q224: [135,110,108,118,88,104,86,111,109,65,91,105,109,131,84,98,101,89,91,116,71,66,114,103,109]
q707: [135,110,108,118,88,104,86,111,109,65,91,105,109,131,84,98,101,89,66,116,71,66,114,103,118]
q568: [89,120,101,79,99,147,145,87,83,65,91,97,147,100,91,137,81,97,72,137,93,80,105,118,138]
q810: [181,120,104,144,72,76,46,111,119,65,127,121,71,131,125,85,127,73,101,105,60,66,109,110,109]
q930: [158,110,104,131,83,90,86,95,118,65,109,113,90,110,97,98,127,89,91,105,82,66,109,103,109]
q442: [181,101,104,131,111,47,26,136,127,106,135,105,33,120,118,59,108,105,60,101,73,109,101,80,71]
q435: [66,63,87,92,111,76,86,79,92,134,91,81,71,79,131,46,101,121,139,73,126,153,93,72,80]
q258: [66,72,94,79,99,104,125,79,83,134,82,65,109,69,104,72,101,113,130,105,126,138,85,87,90]
asked: [66,63,87,92,111,76,86,79,92,134,91,81,71,79,131,46,101,121,139,73,126,153,93,72,80]  q435
asked: [158,110,104,131,83,90,86,95,118,65,109,113,90,110,97,98,127,89,91,105,82,66,109,103,109]  q930
asked: [66,72,94,79,99,104,125,79,83,134,82,65,109,69,104,72,101,113,130,105,126,138,85,87,90]  q258
succ: [59]  [108]
then: [95,118,65,109]  [113]
then: [73,101,105,60]  [66]

q941: [65,95,103,81,119,104,135,96,87,134,113,136,133,81,57,93,54,64,113,66,105,50,55]
q918: [72,99,91,79,111,98,130,103,96,122,108,130,127,81,72,103,64,76,113,74,107,61,54]
q57: [111,81,100,69,88,75,105,115,93,102,118,111,118,62,95,106,96,117,127,92,123,97,89]
q873: [108,77,107,65,98,75,103,99,90,107,124,117,118,66,87,92,84,110,131,91,128,79,97]
q140: [87,97,90,105,126,113,115,119,109,107,114,111,113,95,84,102,83,75,98,92,105,82,67]
q422: [85,98,105,111,112,110,114,91,89,110,88,104,105,110,81,85,85,77,86,81,84,92,78]
q905: [120,85,87,96,97,92,80,128,112,78,118,83,92,79,113,110,117,113,104,117,115,115,106]
q150: [92,62,124,60,108,76,129,96,65,131,125,136,142,53,51,75,57,85,132,57,121,66,62]
q838: [67,91,110,65,106,90,149,94,54,144,111,150,148,68,53,95,50,75,127,53,110,51,45]
q964: [65,131,125,136,142,53,51,76,57,154,106,153,151,73,40,69,41,73,129,41,106,47,55]
then: [88,104,105]  [110]
asked: [65,95,103,81,119,104,135,96,87,134,113,136,133,81,57,93,54,64,113,66,105,50,55]  q941
succ: [86]  [81]
then: [65,131,125,136,142,53,51,75,57]  [85]
asked: [65,131,125,136,142,53,51,76,57,154,106,153,151,73,40,69,41,73,129,41,106,47,55]  q964
asked: [92,62,124,60,108,76,129,96,65,131,125,136,142,53,51,75,57,85,132,57,121,66,62]  q150

q148: [109,105,102,71,87]
q946: [130,124,90,71,60]
q233: [113,75,74,118,79]
q912: [83,94,108,110,110]
q34: [83,81,101,109,137]
q114: [83,94,108,74,69]
q853: [54,75,113,119,168]
then: [94,108,74]  [69]
then: [109,105,102]  [71]
succ: [119]  [168]
asked: [83,94,108,110,110]  q912
succ: [90]  [71]

q278: [70,79,102,94,33,101,108,115,119,69,62,146,112]
q714: [79,33,101,70,102,108,94,115,119,69,106,146,112]
q808: [94,34,102,94,33,101,108,115,71,69,106,146,112]
q405: [70,79,102,94,33,101,108,115,119,70,76,68,100]
then: [70,102]  [108]
asked: [70,79,102,94,33,101,108,115,119,69,62,146,112]  q278
then: [70,102,108,94,115,119,69,106]  [146]
asked: [79,33,101,70,102,108,94,115,119,69,106,146,112]  q714

q529: [170,126,141,150,125]
q768: [81,148,140,170,113]
q102: [87,136,132,152,112]
q690: [87,146,140,162,117]
q401: [112,132,126,115,82]
q562: [123,123,111,83,78]
q386: [82,123,130,141,115]
q440: [126,119,116,142,119]
q970: [76,126,141,150,125]
q939: [77,123,135,137,121]
succ: [146]  [140]
succ: [142]  [119]

q598: [170,113,98,93]
q567: [170,119,100,105]
q306: [119,170,70,99]
q876: [169,119,88,82]
q837: [170,96,106,83]
q299: [170,115,99,100]
q287: [170,62,101,118]
q954: [170,117,120,119]
q886: [170,122,108,116]
q139: [170,63,100,116]
succ: [88]  [82]
then: [169,119]  [88]
succ: [96]  [106]
succ: [101]  [118]
then: [119,170]  [70]
succ: [115]  [99]
succ: [70]  [99]

q4: [119,133,91,87,71,94,87,59,139,83,106,145,102]
q923: [110,133,91,80,75,84,78,57,132,90,93,162,98]
q895: [110,121,95,78,65,101,73,67,117,106,104,147,83]
q3: [110,133,91,74,75,84,78,57,132,90,93,162,98]
q118: [108,135,93,71,71,105,86,74,110,107,94,137,88]
q303: [120,149,96,81,69,80,83,57,135,83,94,159,111]
q298: [114,123,91,71,66,102,62,80,111,105,106,137,84]
q533: [122,147,96,78,75,100,80,62,126,86,98,151,102]
q919: [108,121,94,82,68,100,84,83,109,110,93,140,83]
q864: [111,131,91,86,75,80,78,60,126,83,98,142,109]
asked: [108,121,94,82,68,100,84,83,109,110,93,140,83]  q919
succ: [60]  [126]
then: [80,62]  [126]
asked: [110,133,91,80,75,84,78,57,132,90,93,162,98]  q923
then: [74,110,107]  [94]
asked: [110,133,91,74,75,84,78,57,132,90,93,162,98]  q3

q183: [136,55,53,168]
q726: [54,136,156,49]
q588: [136,54,82,168]
then: [136,55]  [53]
succ: [53]  [168]
succ: [156]  [49]
asked: [136,55,53,168]  q183
asked: [136,54,82,168]  q588
then: [54,82]  [168]

q228: [92,149,113,117,109,174,147,130,62,91,154,106,152,54,96,124,70,121,141,63,109,118,96,76,84,109,148,99,67,133,64,116,114,96,110,78,67,117,139,175,131,152,96,77]
q425: [104,174,114,87,123,162,103,117,49,79,151,111,123,45,110,133,66,121,171,66,103,92,100,105,92,96,169,79,54,118,51,131,136,119,80,70,55,119,73,69,107,101,96,129]
q753: [87,84,122,116,100,120,126,126,103,93,87,80,96,130,79,94,101,118,92,110,89,130,110,80,64,103,80,132,111,101,98,99,61,105,143,95,97,114,104,118,119,118,107,122]
q971: [118,51,130,120,110,153,143,158,91,77,83,60,88,151,62,99,92,142,108,116,74,155,122,69,22,100,79,159,111,101,80,111,29,122,180,79,81,140,110,147,146,135,105,137]
q656: [76,92,151,120,110,153,143,158,91,77,83,111,88,151,62,99,92,142,108,116,103,155,122,69,22,111,159,79,100,101,80,111,29,122,180,79,55,140,110,147,146,135,78,137]
asked: [87,84,122,116,100,120,126,126,103,93,87,80,96,130,79,94,101,118,92,110,89,130,110,80,64,103,80,132,111,101,98,99,61,105,143,95,97,114,104,118,119,118,107,122]  q753
then: [118,51,131]  [136]
then: [100,79,159,111]  [101]
asked: [92,149,113,117,109,174,147,130,62,91,154,106,152,54,96,124,70,121,141,63,109,118,96,76,84,109,148,99,67,133,64,116,114,96,110,78,67,117,139,175,131,152,96,77]  q228

